Each row is followed by its class. Each block has new classes.
[+1.39, -0.02, -2.14, -1.55, +1.18, -0.82, -0.46, +1.54, -0.33, -0.72, -2.44, +1.33, -0.31, +0.30, +1.68, -2.31, +0.86, +1.48, -1.68, -2.20, -1.84, -0.20, -0.13, -0.68, -0.32, +1.87, +3.59, +0.16, +0.55]
Livu
[+0.56, +0.53, +0.12, -1.32, -0.91, -1.20, +0.15, -2.53, -0.86, +1.07, +1.47, -1.43, +0.81, +0.99, -0.86, -4.30, +0.06, +1.62, +0.75, -0.55, +0.01, -1.65, -0.46, -0.33, -1.70, +1.98, +6.03, +0.46, -0.29]
Livu
[-0.98, +0.41, +0.02, -0.33, -1.08, -1.33, -0.76, -3.31, -0.60, +0.05, -1.13, +0.57, -1.08, +0.21, -1.46, +0.16, +0.63, -1.87, +0.18, -2.46, -0.53, +2.46, +0.32, +0.19, -1.23, -3.06, -0.35, +2.83, +0.55]
ginap
[-0.29, -0.80, +1.31, +2.45, +0.21, -0.83, -0.42, -1.47, +0.30, +0.93, +0.59, -1.80, +2.00, +0.52, -0.37, -2.54, -0.17, +1.71, +1.37, +1.23, -0.35, +0.51, -2.22, -0.03, -0.41, -0.24, +0.21, -0.38, -0.44]
Kogad
[-0.27, +0.37, -0.01, +0.28, +1.69, -0.63, -0.19, -2.06, +0.19, -1.25, -0.01, -1.20, -1.02, -0.05, -2.17, -2.04, +0.29, -0.60, -0.28, -0.25, -0.09, +4.58, +0.08, -1.20, -0.01, -1.89, -3.04, +2.09, -0.94]
Kogad
[-0.95, +0.45, +1.84, -3.01, -0.84, -1.93, -0.76, -1.69, -1.57, +0.60, +2.20, +2.11, -0.33, +0.06, +1.53, +0.62, +0.66, -0.38, +0.46, -1.12, -0.63, +2.13, +0.26, +1.65, -3.03, +0.76, -0.43, -1.93, +1.15]
Livu
[+3.00, +0.07, +2.57, -6.27, +0.28, -0.38, -1.97, -4.37, -2.30, +2.17, +0.89, +2.40, -0.96, +0.11, -0.92, -0.70, -0.09, +1.23, -2.76, -2.08, -0.37, +6.41, +0.09, +2.12, -2.36, -4.09, -2.24, -2.68, -0.23]
ginap
[+0.87, +1.44, -0.60, -2.73, +0.86, +0.72, -0.63, +0.50, -1.70, +1.45, +1.70, +1.15, -1.02, -0.75, +0.56, -1.31, +1.24, +0.50, +0.49, -0.31, +0.16, +0.59, +0.34, +0.87, -0.36, +2.86, +2.99, -1.53, +0.03]
Livu
[+0.04, -0.07, -2.45, +1.02, +1.25, -1.27, -1.43, -2.34, -2.04, +1.05, -2.35, -0.19, -0.25, +0.63, -1.79, +1.96, +0.52, -0.13, -3.39, -2.69, -0.69, +2.60, +0.78, -1.14, -0.12, -2.70, +1.28, -0.46, +1.50]
pana
[-0.48, -1.59, +0.39, -0.12, +2.01, +0.41, +0.29, -0.43, -0.67, +0.09, +1.01, +1.15, -1.91, -1.54, -1.02, +0.12, -1.03, +1.48, -0.68, +1.78, -0.79, +2.34, +0.29, +0.64, -1.05, -0.92, -2.24, -0.72, +0.06]
Livu
[+0.19, -0.63, -1.51, +0.01, -0.03, -2.19, -0.81, -1.08, +0.43, -0.27, +0.87, -2.80, +1.54, +0.53, -1.72, -0.38, -0.24, -0.13, +0.67, -1.66, -0.65, -0.98, +1.88, -1.22, +0.19, -1.01, -0.77, -1.51, +0.35]
Kogad
[-0.34, +0.64, -2.37, -2.01, -4.18, +1.46, -0.52, -0.49, -0.55, -1.67, -2.49, -0.06, -0.17, +0.57, -0.25, +2.07, +0.75, -0.85, -1.36, -2.55, +0.03, -1.87, -0.28, +1.07, +2.70, -4.04, -0.04, +0.40, +1.48]
tula
[-1.43, -0.10, -0.63, +3.30, +1.12, -0.23, +0.15, +0.50, +1.22, +1.69, -1.53, -1.04, +1.42, -0.47, -1.33, +2.18, +0.89, +0.53, -1.68, -2.13, -0.38, +0.21, +0.92, -1.67, +1.13, -1.11, -1.94, +3.53, -1.04]
Kogad
[-1.42, -0.13, +1.02, +1.25, +0.09, -1.01, +0.16, -0.05, +0.66, -0.22, -0.88, +0.62, +0.77, -1.63, +0.80, +5.27, -0.78, -1.53, +0.03, -1.20, +0.66, -1.06, +1.36, +0.63, +0.38, -4.95, -2.76, +0.41, +0.45]
pana
[+0.67, +0.29, +1.38, +0.04, +1.64, -0.94, -0.24, +0.38, -0.94, +2.40, +0.25, +0.82, -0.07, +0.42, -0.16, -2.98, +1.13, +0.13, -0.24, -1.32, -0.67, -0.67, -0.95, -0.41, -0.15, +1.06, +2.21, -2.04, +0.07]
Livu
[+0.65, +0.38, +0.68, -4.65, -0.36, +2.37, -1.00, -0.80, +0.47, +2.91, +0.72, +2.08, -0.45, +0.99, -1.57, -5.25, +0.42, +1.02, -1.01, -6.07, +0.34, -0.31, +0.80, +0.85, +1.04, -0.55, +0.87, -2.88, +0.69]
tula
[+0.63, -0.39, +1.19, +1.60, +1.59, -1.99, +0.14, -0.52, +1.06, +0.84, +0.93, -0.03, +1.65, +0.40, -1.53, -3.26, +0.24, -0.03, +1.45, -2.19, -0.92, -2.58, +0.64, -0.04, -0.76, +1.46, +1.19, -1.08, -0.20]
Livu
[-0.52, +0.96, -2.33, +2.00, -1.28, +0.79, -0.30, -0.95, +2.86, +1.53, -1.11, -1.78, +0.07, +0.71, +0.69, -0.99, -0.57, +1.48, -2.77, +0.52, +2.03, +2.46, -1.31, -1.47, +1.54, -0.73, -1.49, +0.28, -2.00]
Kogad
[+0.82, +0.58, +1.27, +1.10, +2.04, +1.12, -2.22, -0.39, -1.68, +1.63, -0.23, -0.12, +1.21, +0.65, -0.16, +0.24, +0.41, +1.95, -3.71, +0.33, -1.70, +4.34, -0.17, +0.93, -1.90, -0.17, -2.00, +0.55, +0.09]
Kogad

Each row is followed by its class. Each block has new classes.
[+1.65, -0.70, -0.51, +0.09, +1.30, +0.54, +0.77, +1.16, -0.04, +1.37, -0.44, +0.15, -0.84, -0.56, -0.09, +0.77, -0.94, -1.84, +0.48, -1.35, +2.09, -2.13, -1.09, +0.11, +0.61, -0.47, +0.92, +1.59, +0.11]
[57]
[-0.06, -0.59, -3.11, -0.55, +1.46, +0.06, -0.38, +1.14, +0.93, +1.85, -1.62, +0.88, +1.89, -1.83, -1.97, +0.48, -1.41, -2.62, +0.71, +0.98, +3.79, +0.24, -1.05, +0.34, -1.10, -0.01, +0.58, +2.18, -0.03]
[57]
[-0.79, -2.40, -1.70, -1.34, +1.70, +0.52, +0.80, -0.28, -2.06, +2.66, +0.36, -1.29, +1.26, -0.06, +0.15, +0.77, +2.12, -2.37, -0.73, -0.47, +3.14, -1.64, -2.15, +0.57, +0.50, +2.55, +0.51, +0.41, -1.15]
[56]
[-0.30, -2.55, -2.20, -1.62, -0.01, -2.95, +0.62, -0.04, +0.29, +0.49, +0.15, -0.72, +0.84, -0.50, -1.23, -0.76, +0.33, -1.05, +1.92, +0.24, +0.92, -0.39, -1.08, -0.05, +0.37, +0.67, +0.91, -2.10, -0.50]
[48]
[-0.68, -1.12, -1.30, -1.18, +1.32, -0.85, -0.29, -0.58, -2.69, +2.91, -1.20, -0.04, +1.79, -2.40, +0.49, +1.18, +0.53, -2.42, -0.36, +1.54, +3.55, -0.05, -0.93, +1.35, -0.55, -0.25, -0.38, +1.78, -1.83]
[57]
[-1.57, -3.11, -1.51, -2.31, +0.60, -1.95, +1.27, -0.25, -2.65, +2.26, +0.64, -0.96, +2.34, +0.09, -0.50, -0.60, +2.73, -2.29, -0.49, -0.08, +1.90, -1.45, -2.14, +0.83, +1.18, +2.65, +0.04, -0.43, -2.49]
[56]
[-0.31, -0.08, -2.92, -1.52, +2.09, +1.28, -0.40, +0.00, -0.38, +2.18, -1.87, +0.48, +1.73, -0.98, +0.41, +0.85, -1.13, -1.98, +0.31, +1.26, +5.07, +0.70, -1.42, +0.65, -0.96, +1.79, +0.80, +2.03, -0.43]
[57]
[-2.34, -4.75, -3.11, -3.01, +0.36, -1.29, +0.58, -0.16, -4.33, +2.42, +2.05, -1.53, +4.65, -0.73, +0.05, -0.40, +3.18, -2.82, -1.42, +0.38, +3.22, -1.22, -1.66, +1.33, -0.31, +3.78, +0.21, +0.86, -4.51]
[56]
[-2.46, -3.11, +0.77, -1.24, -0.11, -0.06, +0.92, +1.13, -5.39, +2.56, +3.00, -0.17, +3.37, -0.38, +0.08, -0.01, +3.30, -0.38, -3.67, -1.25, +0.32, -2.44, +0.87, +0.73, +1.33, +2.71, -0.83, +1.69, -4.51]
[56]
[+0.22, +0.75, -0.67, -0.44, +1.58, +2.46, +0.00, -0.61, -0.09, +1.16, -1.07, +0.14, -0.59, -0.25, +0.89, +1.57, -0.07, -0.79, -0.11, +0.53, +3.72, -0.15, -1.00, +0.03, -0.74, +0.40, +0.81, +1.55, +0.99]
[57]
[-1.63, -2.90, -0.85, -2.46, +0.68, +0.18, +0.54, -0.02, -1.76, +0.66, +1.15, -0.60, +3.07, +0.05, +0.32, -0.49, +1.88, -1.73, -0.76, -0.14, +2.07, -0.70, -1.31, +0.51, +0.44, +4.71, +0.81, -0.07, -2.21]
[56]
[+1.27, -2.09, -2.17, -0.89, +0.81, +0.77, +0.54, +1.37, -0.65, +0.80, +0.98, -0.77, -0.17, -1.15, -0.62, +1.12, -0.42, -1.85, +0.25, -0.57, +2.98, -1.92, -1.05, +0.96, -0.93, -0.89, +0.42, +1.80, -0.40]
[56]
[-0.76, -2.93, -3.11, -1.85, +1.36, -0.53, +0.17, +0.47, -2.07, +2.89, -0.81, -0.42, +2.57, -1.38, +0.04, +0.74, +0.61, -3.53, +0.41, +0.87, +4.40, -0.40, -1.96, +1.42, -1.24, +0.73, +0.35, +1.30, -1.60]
[57]
[-0.12, -2.91, +0.41, -1.08, +0.48, -2.61, +2.09, +1.00, -1.61, +1.64, +1.81, -0.70, +1.17, -0.06, -1.26, -0.66, +2.59, -2.10, -0.04, -2.42, -1.57, -3.56, -1.15, +0.30, +2.36, +2.06, +0.33, -0.93, -1.59]
[56]
[-0.41, -0.60, +1.54, -0.05, +0.96, -1.31, -0.22, -0.16, -2.32, +3.37, -0.81, +0.68, +1.62, -0.88, +0.26, +0.99, +0.45, -0.85, -1.16, +0.74, +1.12, +0.30, +0.39, +1.22, +0.48, -0.82, -1.05, +1.79, -1.28]
[57]
[-0.10, -2.21, -1.93, -1.73, +1.16, +1.39, +0.89, +2.74, -0.82, +2.08, +0.82, -0.12, +1.77, -0.65, -0.56, +0.35, +1.42, -2.09, -0.79, -1.52, +3.21, -1.96, -1.46, +0.07, +1.20, +3.16, +1.17, +1.59, -0.84]
[56]
[+0.26, -1.48, -1.79, -0.55, +1.39, +0.91, +0.71, +1.06, -0.65, +1.43, -0.03, -0.07, +1.15, -0.09, -0.68, +0.30, +0.80, -1.91, -0.38, -1.28, +2.65, -1.96, -1.22, +0.32, +0.61, +2.01, +0.82, +1.60, -0.34]
[56]
[-0.23, -2.02, -3.41, -2.15, +1.74, -1.37, +0.13, +0.07, -2.00, +3.58, -1.78, +0.63, +1.77, -2.04, -0.26, +0.76, -0.27, -3.53, +0.77, +1.40, +4.85, -0.43, -1.69, +1.29, -0.94, -0.42, -0.30, +2.31, -0.61]
[57]
[-0.38, -4.42, -1.22, -1.78, +0.31, -1.60, +1.00, +0.68, -2.68, +1.75, +1.37, -1.13, +2.27, -0.43, -0.51, +0.14, +2.16, -1.83, -0.32, -0.43, +1.72, -2.21, -1.51, +0.10, +0.73, +0.77, -0.13, +0.23, -2.44]
[56]
[+0.24, -2.68, -1.99, -0.99, +1.78, -0.28, +1.95, +1.38, -0.46, +2.32, +0.64, -0.52, +0.60, +0.48, -0.93, +0.14, +1.28, -3.03, +0.11, -2.01, +2.51, -2.47, -3.15, +0.33, +0.93, +2.32, +1.17, +0.62, -0.23]
[56]
[+0.05, -3.09, -0.40, -1.49, +0.99, -0.83, +1.27, +2.41, -2.71, +2.82, +1.56, +0.46, +1.76, -1.04, -0.99, +0.66, +1.44, -2.41, -1.20, -1.67, +2.86, -3.13, -0.72, +0.83, +0.36, +1.03, +0.48, +2.53, -2.66]
[56]
[-0.18, -2.70, -2.08, -1.64, +1.63, +1.09, +1.50, +1.03, -0.74, +1.52, +0.73, -1.11, +0.91, +0.54, -0.11, -0.08, +1.40, -2.20, +0.30, -1.55, +2.93, -2.26, -2.36, +0.33, +1.25, +3.26, +1.65, +0.02, -0.43]
[56]
[+0.87, -0.29, -1.10, -0.41, +0.23, -1.42, +0.01, +0.98, +2.26, +0.39, -0.83, +0.96, -0.02, -0.58, -1.20, -0.76, -1.63, -1.44, +1.91, +0.02, +0.03, +0.33, -0.05, -0.63, +0.22, -0.97, +0.86, -0.09, +0.66]
[57]
[+1.90, -2.93, -4.59, -1.73, +2.43, +1.89, +0.86, +2.25, +1.77, +1.46, -1.01, -0.04, -0.08, -0.99, -0.59, +0.51, -1.88, -3.17, +2.09, -1.64, +5.89, -2.43, -3.40, +0.04, -0.83, +0.95, +2.73, +1.66, +0.62]
[56]
[+1.69, -1.03, -1.96, -0.95, +1.90, -0.91, +1.79, +2.00, +0.66, +2.11, +0.19, -0.95, -0.62, -0.66, -1.42, +0.28, +0.27, -3.36, +1.30, -2.47, +2.52, -3.28, -2.48, +0.01, +1.51, +0.47, +1.62, +0.69, +0.51]
[56]
[-0.48, -2.75, -0.22, -0.73, +0.46, +1.08, +0.71, +0.96, -3.55, +1.67, +1.90, -1.00, +1.05, -0.61, +0.08, +0.59, +1.99, -0.96, -1.79, -1.17, +1.79, -2.41, -0.21, +0.20, +0.08, +0.97, -0.13, +1.68, -1.85]
[56]
[+0.21, -1.81, -2.24, -2.12, +1.49, +0.98, +0.51, +0.86, -0.39, +1.98, -0.11, -0.03, +1.82, -0.22, -0.27, -0.09, +0.99, -2.33, -0.06, -0.79, +2.79, -1.37, -1.96, +0.37, +0.68, +3.13, +1.36, +1.03, -0.54]
[56]
[+0.37, -2.63, -2.73, -1.99, +0.66, -2.22, +1.89, +1.49, +0.44, +1.20, -0.11, -0.65, +1.84, -0.49, -1.32, -0.85, +0.81, -2.81, +1.50, -0.87, +1.47, -1.79, -1.34, +0.34, +0.56, +1.65, +1.07, -0.29, -0.85]
[56]
[-0.86, -3.51, -3.53, -2.78, -0.11, -3.64, +0.90, +0.56, +1.24, +0.39, -0.40, -0.61, +2.28, -0.22, -1.56, -1.70, -0.08, -3.08, +2.07, +0.28, +0.93, -0.56, -2.25, -0.19, +0.80, +2.44, +1.35, -2.08, -1.52]
[48]
[+0.26, -1.45, -1.01, -0.14, +1.92, +0.12, +1.55, -0.08, -0.96, +2.23, -1.06, -1.11, -0.39, -0.29, +0.29, +1.22, +1.26, -2.15, +0.21, -1.25, +2.66, -2.24, -1.95, +0.78, +0.50, -0.45, +0.34, +0.99, +0.22]
[56]
